Below is a small trained network, with its code and all its weights. Each question gives an input and a class and asks what happens when units are switched off, that is, made to give their printed mean instead of their output.

import numpy as np


def w(rows, s, z=0):
    codes = np.array(rows[::2]) - 128.0
    scale = np.full(codes.shape[1], s)
    scale[-1] = z or s
    return codes * scale


def norm(h):
    return h / np.sqrt((h * h).mean(-1, keepdims=True) + 1e-5)


def f(y):
    return y / 2 * (1 + np.tanh(0.7978845608 * (y + 0.044715 * y**3)))


def log_softmax(a):
    a = a - a.max(-1, keepdims=True)
    return a - np.log(np.exp(a).sum(-1, keepdims=True))


def net(x, mask):
    res = np.array(x, float).reshape(1, 6) / 4 @ E
    u = 0
    for l in range(2):
        y = f(norm(res) @ A[l][:, :-1].T + A[l][:, -1])
        res = res + np.where(mask[u : u + 13], y, B[l][:, -1]) @ B[l][:, :-1]
        u += 13
    return log_softmax(norm(res)[-1] @ U[:, :-1].T + U[:, -1])


A, B = {}, {}
E = w([
[63,90,186,106,157,166],'x0',
[182,172,164,193,240,120],'x1',
[201,128,165,199,23,49],'x2',
[139,252,8,229,131,200],'x3',
[73,108,169,210,119,143],'x4',
[152,217,255,51,136,216],'x5',
],0.00036)
A[0] = w([
[173,220,81,245,91,114,2],'0.n1',
[196,216,59,50,54,208,2],'0.n2',
[170,80,72,131,87,35,11],'0.n3',
[150,68,78,147,57,38,95],'0.n4',
[88,36,194,147,174,83,15],'0.n5',
[41,34,96,212,17,84,130],'0.n6',
[43,137,62,119,165,197,52],'0.n7',
[158,185,156,82,223,182,91],'0.n8',
[133,130,19,222,214,94,48],'0.n9',
[82,209,222,137,153,254,52],'0.n10',
[66,146,111,132,148,181,23],'0.n11',
[230,112,232,166,59,26,110],'0.n12',
[84,76,211,22,101,148,103],'0.n13',
],0.0023,0.00076)
B[0] = w([
[226,94,154,243,111,217,203],'0.n1',
[72,87,173,169,191,86,150],'0.n2',
[172,70,58,94,70,77,142],'0.n3',
[194,118,73,75,154,83,194],'0.n4',
[102,107,115,252,214,79,143],'0.n5',
[175,175,159,85,199,105,245],'0.n6',
[83,92,45,110,121,194,147],'0.n7',
[198,166,85,69,195,101,188],'0.n8',
[101,133,203,91,54,150,228],'0.n9',
[156,85,92,71,88,42,200],'0.n10',
[108,76,78,114,117,139,98],'0.n11',
[50,107,68,96,137,176,255],'0.n12',
[163,194,135,212,39,159,193],'0.n13',
],0.0016,0.00073)
A[1] = w([
[126,115,183,58,34,117,56],'1.n1',
[31,113,53,114,147,214,61],'1.n2',
[45,49,181,189,189,80,63],'1.n3',
[198,127,214,171,108,31,125],'1.n4',
[33,58,177,217,191,70,41],'1.n5',
[107,126,154,33,169,88,152],'1.n6',
[227,125,114,243,90,184,27],'1.n7',
[91,24,95,209,35,129,112],'1.n8',
[105,139,33,77,94,183,116],'1.n9',
[171,116,39,155,195,128,179],'1.n10',
[206,36,39,92,56,17,3],'1.n11',
[207,145,153,253,100,211,52],'1.n12',
[88,164,238,108,6,137,13],'1.n13',
],0.0031,0.0024)
B[1] = w([
[41,156,92,187,106,205,103],'1.n1',
[68,35,12,51,152,24,133],'1.n2',
[102,166,102,199,68,97,122],'1.n3',
[55,82,51,102,155,106,228],'1.n4',
[85,159,141,217,67,82,120],'1.n5',
[196,139,113,201,137,195,220],'1.n6',
[113,92,43,248,179,192,174],'1.n7',
[209,206,171,90,224,221,156],'1.n8',
[52,86,107,203,162,40,174],'1.n9',
[75,142,170,111,50,180,252],'1.n10',
[184,40,181,103,35,54,178],'1.n11',
[186,43,53,207,129,126,205],'1.n12',
[33,154,146,47,5,200,103],'1.n13',
],0.0025,0.0012)
U = w([
[4,250,249,251,18,8,8],'0',
[251,7,7,253,245,250,180],'1',
[5,249,246,6,7,247,200],'2',
[8,6,6,6,250,20,95],'3',
[253,5,249,5,7,1,181],'4',
[247,251,249,4,249,249,68],'5',
],0.0037,0.0018)

Each question gives the input, the list of numbers given to net, and the class t.
The units are the neurons (one row each of A and B). Each row of codes is followed by its name. A weight is (code - 128) times the scale printed after its matrix; where a second scale follows, it is the last column's (A, B and U).
mask holds one flag per neuron, layer by layer. A switched-off neuron (its flag False) gives its mean, the last column of its row in B, instead of its output. The means were averaged over made-up inputs and are rounded, as every weight is.
A unit's drop is (log p(t) with every unit on - log p(t) with that unit switched off) / (log p(t) with every unit on - log p(t) with every unit switched off).
The circuit of an input: a set's keep is (log p(t) with only the set's units on - log p(t) with every unit switched off) / (log p(t) with every unit on - log p(t) with every unit switched off). Starting from the 12 units with the biggest drops (on a tie, the unit counted first), units are removed one at a time, each time the one whose removal leaves the highest keep (on an exact tie, the one counted first), for as long as the keep stays at least 0.8.
units of the circuit, in order: the units of the circuit, biggest drop first
top k neurons: the k neurons with the biggest drops, biggest first
top k neurons in layer l: the k neurons of layer l with the biggest drops, biggest first
input [-7,3,6,-3,3,6], class 1: top 3 neurons : (0.n9; 0.n1; 1.n12)
input [0,1,-2,0,5,1], class 0: units of the circuit, in order : (1.n5)
input [-6,-8,-5,8,-3,-6], class 3: units of the circuit, in order : (0.n13; 1.n2; 1.n12)
input [0,-3,-8,4,-2,7], class 3: top 2 neurons in layer 1 : (1.n2; 1.n9)
input [4,-1,1,-7,5,-1], class 0: units of the circuit, in order : (0.n5; 1.n5)
input [-3,4,-4,-8,7,2], class 0: top 2 neurons : (0.n5; 0.n1)
input [5,-8,8,7,-6,-7], class 4: top 2 neurons : (1.n11; 0.n4)
input [1,-7,-5,-8,5,-4], class 0: top 4 neurons : (0.n5; 1.n5; 1.n3; 0.n9)
input [-2,-4,8,1,-1,5], class 2: top 2 neurons : (1.n13; 0.n5)
input [7,6,8,1,-1,6], class 2: top 2 neurons in layer 0 : (0.n12; 0.n10)
input [3,6,-6,8,5,4], class 3: top 2 neurons : (1.n2; 0.n7)
input [-2,4,0,-7,-1,6], class 2: units of the circuit, in order : (0.n13; 1.n13)
input [-1,-1,-4,-6,-5,1], class 2: units of the circuit, in order : (0.n13; 1.n1)
input [-6,6,5,-3,-5,-6], class 4: units of the circuit, in order : (1.n11)
input [2,-4,-3,-1,4,-6], class 0: top 3 neurons in layer 1 : (1.n5; 1.n3; 1.n12)
input [-3,3,-7,-2,4,-1], class 3: top 2 neurons in layer 0 : (0.n7; 0.n2)
input [0,5,-3,-5,-8,-4], class 4: units of the circuit, in order : (1.n11; 1.n7)
input [5,6,7,-3,-4,-8], class 4: top 3 neurons : (0.n3; 0.n4; 1.n11)
input [8,0,-4,4,-7,3], class 3: top 2 neurons in layer 0 : (0.n7; 0.n6)
input [4,-3,-3,-1,5,-4], class 0: top 2 neurons in layer 0 : (0.n5; 0.n12)
